Below are the code and all the weights of a small trained network. Each question names an input and a class and asks about switching units off, where a switched-off unit gives its printed mean instead of its output.

import numpy as np


def w(rows, s, z=0):
    codes = np.array(rows[::2]) - 128.0
    scale = np.full(codes.shape[1], s)
    scale[-1] = z or s
    return codes * scale


def norm(h):
    return h / np.sqrt((h * h).mean(-1, keepdims=True) + 1e-5)


def f(y):
    return y / 2 * (1 + np.tanh(0.7978845608 * (y + 0.044715 * y**3)))


def log_softmax(a):
    a = a - a.max(-1, keepdims=True)
    return a - np.log(np.exp(a).sum(-1, keepdims=True))


def net(x, mask):
    res = np.array(x, float).reshape(1, 7) / 4 @ E
    u = 0
    for l in range(3):
        y = f(norm(res) @ A[l][:, :-1].T + A[l][:, -1])
        res = res + np.where(mask[u : u + 3], y, B[l][:, -1]) @ B[l][:, :-1]
        u += 3
    return log_softmax(norm(res)[-1] @ U[:, :-1].T + U[:, -1])


A, B = {}, {}
E = w([
[166,93,157,222,98,165],'x0',
[82,163,54,129,91,113],'x1',
[167,90,111,85,183,128],'x2',
[104,149,91,76,128,196],'x3',
[128,90,122,175,138,253],'x4',
[143,208,160,173,138,174],'x5',
[190,107,163,160,172,142],'x6',
],0.0032)
A[0] = w([
[126,165,160,213,32,21,9],'0.n0',
[86,252,125,166,84,191,73],'0.n1',
[191,128,23,160,127,142,186],'0.n2',
],0.0041,0.0016)
B[0] = w([
[164,3,87,140,8,67,255],'0.n0',
[121,190,172,205,102,123,245],'0.n1',
[61,99,177,108,94,145,223],'0.n2',
],0.006,0.00094)
A[1] = w([
[57,182,104,31,131,3,1],'1.n0',
[75,75,131,131,144,215,76],'1.n1',
[243,111,235,154,209,115,26],'1.n2',
],0.0051,0.0017)
B[1] = w([
[50,139,30,2,207,21,253],'1.n0',
[138,105,34,113,161,146,189],'1.n1',
[186,99,254,35,197,148,232],'1.n2',
],0.0062,0.0023)
A[2] = w([
[133,208,141,80,194,177,5],'2.n0',
[135,45,47,93,72,206,128],'2.n1',
[67,198,212,253,143,160,247],'2.n2',
],0.0052,0.0012)
B[2] = w([
[148,46,125,151,67,60,174],'2.n0',
[86,119,146,253,184,118,250],'2.n1',
[166,240,78,49,78,138,246],'2.n2',
],0.0063,0.0018)
U = w([
[38,127,51,17,169,44,167],'0',
[202,70,225,76,195,158,220],'1',
[132,255,104,133,54,195,241],'2',
[116,54,138,235,34,54,3],'3',
[59,69,75,227,212,220,62],'4',
],0.0095,0.0012)

Each question gives the input, the list of numbers given to net, and the class t.
The units are the neurons (one row each of A and B). Each row of codes is followed by its name. A weight is (code - 128) times the scale printed after its matrix; where a second scale follows, it is the last column's (A, B and U).
mask holds one flag per neuron, layer by layer. A switched-off neuron (its flag False) gives its mean, the last column of its row in B, instead of its output. The means were averaged over made-up inputs and are rounded, as every weight is.
A unit's drop is (log p(t) with every unit on - log p(t) with that unit switched off) / (log p(t) with every unit on - log p(t) with every unit switched off).
The circuit of an input: a set's keep is (log p(t) with only the set's units on - log p(t) with every unit switched off) / (log p(t) with every unit on - log p(t) with every unit switched off). Starting from all 9 units, units are removed one at a time, each time the one whose removal leaves the highest keep (on an exact tie, the one counted first), for as long as the keep stays at least 0.8.
units of the circuit, in order: the units of the circuit, biggest drop first
k most important neurons: the k neurons with the biggest drops, biggest first
k most important neurons of layer l: the k neurons of layer l with the biggest drops, biggest first
drop when u is switched off: that unit's drop, to one decimal
input [-3,4,7,-3,6,-5,7], class 4: units of the circuit, in order -> [2.n1; 1.n0]
input [8,-6,-5,-1,-2,6,-5], class 2: units of the circuit, in order -> [2.n2]
input [3,5,7,6,-2,2,-1], class 4: units of the circuit, in order -> [2.n1; 1.n0]
input [-5,0,5,4,6,-6,4], class 4: 2 most important neurons of layer 1 -> [1.n0; 1.n2]
input [-6,-2,-7,-4,2,3,-5], class 2: 2 most important neurons -> [0.n1; 2.n2]
input [1,6,-8,0,-1,-5,-2], class 3: units of the circuit, in order -> [0.n0; 2.n2]
input [-2,6,-6,-3,4,-1,0], class 2: units of the circuit, in order -> [2.n2; 1.n0]
input [-8,7,4,-7,4,5,7], class 1: 4 most important neurons -> [1.n0; 1.n2; 2.n0; 0.n1]
input [5,6,-4,3,-5,0,-6], class 3: 3 most important neurons -> [0.n0; 2.n2; 0.n1]
input [-5,0,-6,-1,4,-3,7], class 1: 2 most important neurons -> [0.n0; 1.n2]
input [-2,3,-4,8,0,1,-4], class 2: 2 most important neurons of layer 0 -> [0.n1; 0.n0]
input [3,7,5,0,1,-8,-1], class 4: 3 most important neurons -> [2.n1; 2.n2; 1.n2]
input [4,-3,-5,1,5,8,5], class 2: 2 most important neurons -> [2.n2; 0.n1]
input [-1,-6,-7,-2,-6,1,2], class 3: most important neuron -> [0.n0]
input [8,6,-1,-3,3,3,-4], class 2: 2 most important neurons of layer 2 -> [2.n2; 2.n0]
input [-5,1,4,5,2,7,-7], class 2: 2 most important neurons of layer 1 -> [1.n2; 1.n0]
input [6,4,1,5,1,5,8], class 2: drop when 2.n2 is switched off -> 0.7
input [3,7,0,5,2,-5,-1], class 4: drop when 2.n1 is switched off -> 0.1
input [2,6,-4,5,3,-7,4], class 4: drop when 2.n0 is switched off -> 0.0
input [-3,-8,-8,-8,7,7,-4], class 2: units of the circuit, in order -> [2.n2]
input [3,0,-1,0,2,-3,0], class 4: drop when 0.n0 is switched off -> 0.1
